Here is a tiny trained network, its code and every weight. The questions are about switching its units off for an input and a class, where a switched-off unit gives its printed mean instead of its output.

import numpy as np


def w(rows, s, z=0):
    codes = np.array(rows[::2]) - 128.0
    scale = np.full(codes.shape[1], s)
    scale[-1] = z or s
    return codes * scale


def norm(h):
    return h / np.sqrt((h * h).mean(-1, keepdims=True) + 1e-5)


def f(y):
    return np.maximum(y, 0)


def log_softmax(a):
    a = a - a.max(-1, keepdims=True)
    return a - np.log(np.exp(a).sum(-1, keepdims=True))


def net(x, mask):
    res = np.array(x, float).reshape(1, 6) / 4 @ E
    u = 0
    for l in range(3):
        y = f(norm(res) @ A[l][:, :-1].T + A[l][:, -1])
        res = res + np.where(mask[u : u + 13], y, B[l][:, -1]) @ B[l][:, :-1]
        u += 13
    return log_softmax(norm(res)[-1] @ U[:, :-1].T + U[:, -1])


A, B = {}, {}
E = w([
[77,122,41,63,61,173,128],'x0',
[199,154,6,99,150,149,122],'x1',
[135,125,143,136,127,143,125],'x2',
[142,167,132,150,150,127,70],'x3',
[128,108,123,129,110,122,150],'x4',
[125,85,208,1,112,65,111],'x5',
],0.01)
A[0] = w([
[2,144,53,208,113,170,117,168],'0.n1',
[32,90,97,119,77,168,83,51],'0.n2',
[221,115,97,88,181,162,200,170],'0.n3',
[137,95,105,162,132,110,195,100],'0.n4',
[129,115,82,116,72,150,90,139],'0.n5',
[106,176,165,153,55,156,39,175],'0.n6',
[105,122,60,73,198,96,73,6],'0.n7',
[94,94,184,186,206,61,163,212],'0.n8',
[191,162,98,220,78,200,127,9],'0.n9',
[104,136,184,49,62,145,62,73],'0.n10',
[37,141,93,163,62,175,93,27],'0.n11',
[37,165,99,196,130,157,180,103],'0.n12',
[141,114,118,161,210,216,160,109],'0.n13',
],0.0087,0.0024)
B[0] = w([
[217,58,159,99,156,144,154,254],'0.n1',
[117,155,152,180,177,26,151,198],'0.n2',
[189,178,144,120,78,133,52,205],'0.n3',
[158,200,123,171,167,99,163,167],'0.n4',
[64,82,144,100,138,157,105,185],'0.n5',
[116,87,89,97,114,95,133,183],'0.n6',
[100,109,121,100,208,147,169,167],'0.n7',
[146,64,2,107,128,187,13,227],'0.n8',
[92,130,123,134,66,104,155,214],'0.n9',
[123,200,126,125,84,110,197,209],'0.n10',
[125,93,206,113,148,100,179,198],'0.n11',
[146,62,175,98,202,118,3,216],'0.n12',
[84,181,127,171,156,94,203,193],'0.n13',
],0.0076,0.007)
A[1] = w([
[151,179,18,190,219,171,133,53],'1.n1',
[74,73,43,136,132,248,106,148],'1.n2',
[87,99,215,162,200,163,85,207],'1.n3',
[125,121,93,78,69,108,111,174],'1.n4',
[93,158,121,111,125,135,172,59],'1.n5',
[103,98,158,95,80,187,28,57],'1.n6',
[148,239,128,116,101,192,46,213],'1.n7',
[94,42,64,168,103,206,81,12],'1.n8',
[179,173,26,166,96,142,86,109],'1.n9',
[179,79,124,41,130,108,171,36],'1.n10',
[18,142,137,194,87,134,90,221],'1.n11',
[72,131,255,134,84,145,157,8],'1.n12',
[134,150,133,188,143,159,175,147],'1.n13',
],0.0087,0.0015)
B[1] = w([
[157,137,255,163,103,122,147,254],'1.n1',
[155,31,140,208,145,217,148,201],'1.n2',
[137,10,86,116,153,159,180,232],'1.n3',
[45,142,120,154,207,161,126,195],'1.n4',
[64,152,149,130,73,159,117,145],'1.n5',
[88,42,112,97,80,114,242,178],'1.n6',
[75,100,132,42,96,129,130,199],'1.n7',
[116,71,66,170,150,198,56,199],'1.n8',
[78,178,119,135,165,105,160,231],'1.n9',
[203,97,129,160,165,200,57,230],'1.n10',
[207,134,124,224,178,186,142,156],'1.n11',
[83,172,108,136,122,135,132,188],'1.n12',
[104,103,172,19,58,73,114,164],'1.n13',
],0.0058,0.0064)
A[2] = w([
[186,150,161,49,123,222,114,182],'2.n1',
[245,138,180,85,80,105,91,104],'2.n2',
[83,176,153,100,81,129,70,66],'2.n3',
[159,1,224,149,149,162,84,181],'2.n4',
[91,182,185,154,115,58,150,196],'2.n5',
[240,143,147,132,176,87,100,251],'2.n6',
[229,77,130,120,64,201,60,113],'2.n7',
[144,5,176,127,99,194,101,110],'2.n8',
[93,135,34,80,114,203,116,185],'2.n9',
[152,135,140,69,137,54,57,127],'2.n10',
[251,137,124,222,211,193,118,172],'2.n11',
[21,76,112,52,138,147,122,192],'2.n12',
[119,106,55,169,77,159,115,36],'2.n13',
],0.0078,0.0025)
B[2] = w([
[190,88,120,196,160,154,93,169],'2.n1',
[110,157,91,168,123,181,170,154],'2.n2',
[190,123,101,187,161,163,201,141],'2.n3',
[200,140,66,74,190,101,128,248],'2.n4',
[70,254,163,171,120,140,181,157],'2.n5',
[8,156,94,203,24,176,140,184],'2.n6',
[179,197,52,189,128,129,107,180],'2.n7',
[152,72,116,39,161,87,149,220],'2.n8',
[157,16,115,84,218,21,118,162],'2.n9',
[239,47,86,232,243,142,145,156],'2.n10',
[52,196,152,115,58,202,114,222],'2.n11',
[142,164,185,114,18,22,144,199],'2.n12',
[208,127,172,207,235,141,124,141],'2.n13',
],0.006,0.012)
U = w([
[195,98,99,199,195,237,109,19],'0',
[150,30,179,32,170,54,179,92],'1',
[11,246,254,149,38,113,214,250],'2',
],0.0071,0.0023)

Each question gives the input, the list of numbers given to net, and the class t.
The units are the neurons (one row each of A and B). Each row of codes is followed by its name. A weight is (code - 128) times the scale printed after its matrix; where a second scale follows, it is the last column's (A, B and U).
mask holds one flag per neuron, layer by layer. A switched-off neuron (its flag False) gives its mean, the last column of its row in B, instead of its output. The means were averaged over made-up inputs and are rounded, as every weight is.
A unit's drop is (log p(t) with every unit on - log p(t) with that unit switched off) / (log p(t) with every unit on - log p(t) with every unit switched off).
most important unit: the unit with the biggest drop
k most important neurons: the k neurons with the biggest drops, biggest first
top k neurons in layer l: the k neurons of layer l with the biggest drops, biggest first
drop when u is switched off: that unit's drop, to one decimal
input [-4,1,5,-7,-6,-2], class 2: most important unit	0.n13
input [0,2,3,-1,1,4], class 0: 2 most important neurons	0.n8, 1.n10
input [2,-3,0,-5,-5,8], class 2: 2 most important neurons	0.n10, 0.n1
input [1,0,-6,2,-7,8], class 2: 3 most important neurons	0.n10, 0.n8, 0.n1
input [-2,1,-3,2,-3,3], class 0: top 2 neurons in layer 1	1.n3, 1.n10
input [-2,1,-6,4,-1,-3], class 2: 2 most important neurons	0.n13, 0.n5
input [-7,-6,-2,-2,-4,0], class 0: top 3 neurons in layer 0	0.n8, 0.n1, 0.n11
input [-1,6,-2,-8,-2,0], class 2: 3 most important neurons	0.n4, 1.n1, 0.n8
input [4,-3,-7,7,-7,-7], class 1: 3 most important neurons	0.n1, 0.n11, 0.n8
input [4,-1,0,-4,8,-5], class 1: 2 most important neurons	0.n8, 0.n11
input [-4,1,-6,-3,4,-3], class 2: 2 most important neurons	0.n4, 0.n13
input [-7,-7,7,1,-3,-1], class 0: 2 most important neurons	0.n8, 1.n11
input [1,1,-2,-7,5,-1], class 0: top 2 neurons in layer 1	1.n10, 1.n9
input [6,-5,7,6,-8,3], class 2: most important unit	0.n10
input [-4,-8,-7,0,-3,0], class 0: 2 most important neurons	0.n8, 1.n11
input [-1,2,-4,-4,-8,5], class 0: top 2 neurons in layer 1	1.n10, 1.n3
input [6,-3,-4,-1,-2,-7], class 1: drop when 0.n11 is switched off	0.2
input [-1,7,-4,1,-3,5], class 0: drop when 2.n6 is switched off	0.1
input [7,-8,2,2,-6,-7], class 1: drop when 1.n4 is switched off	0.0
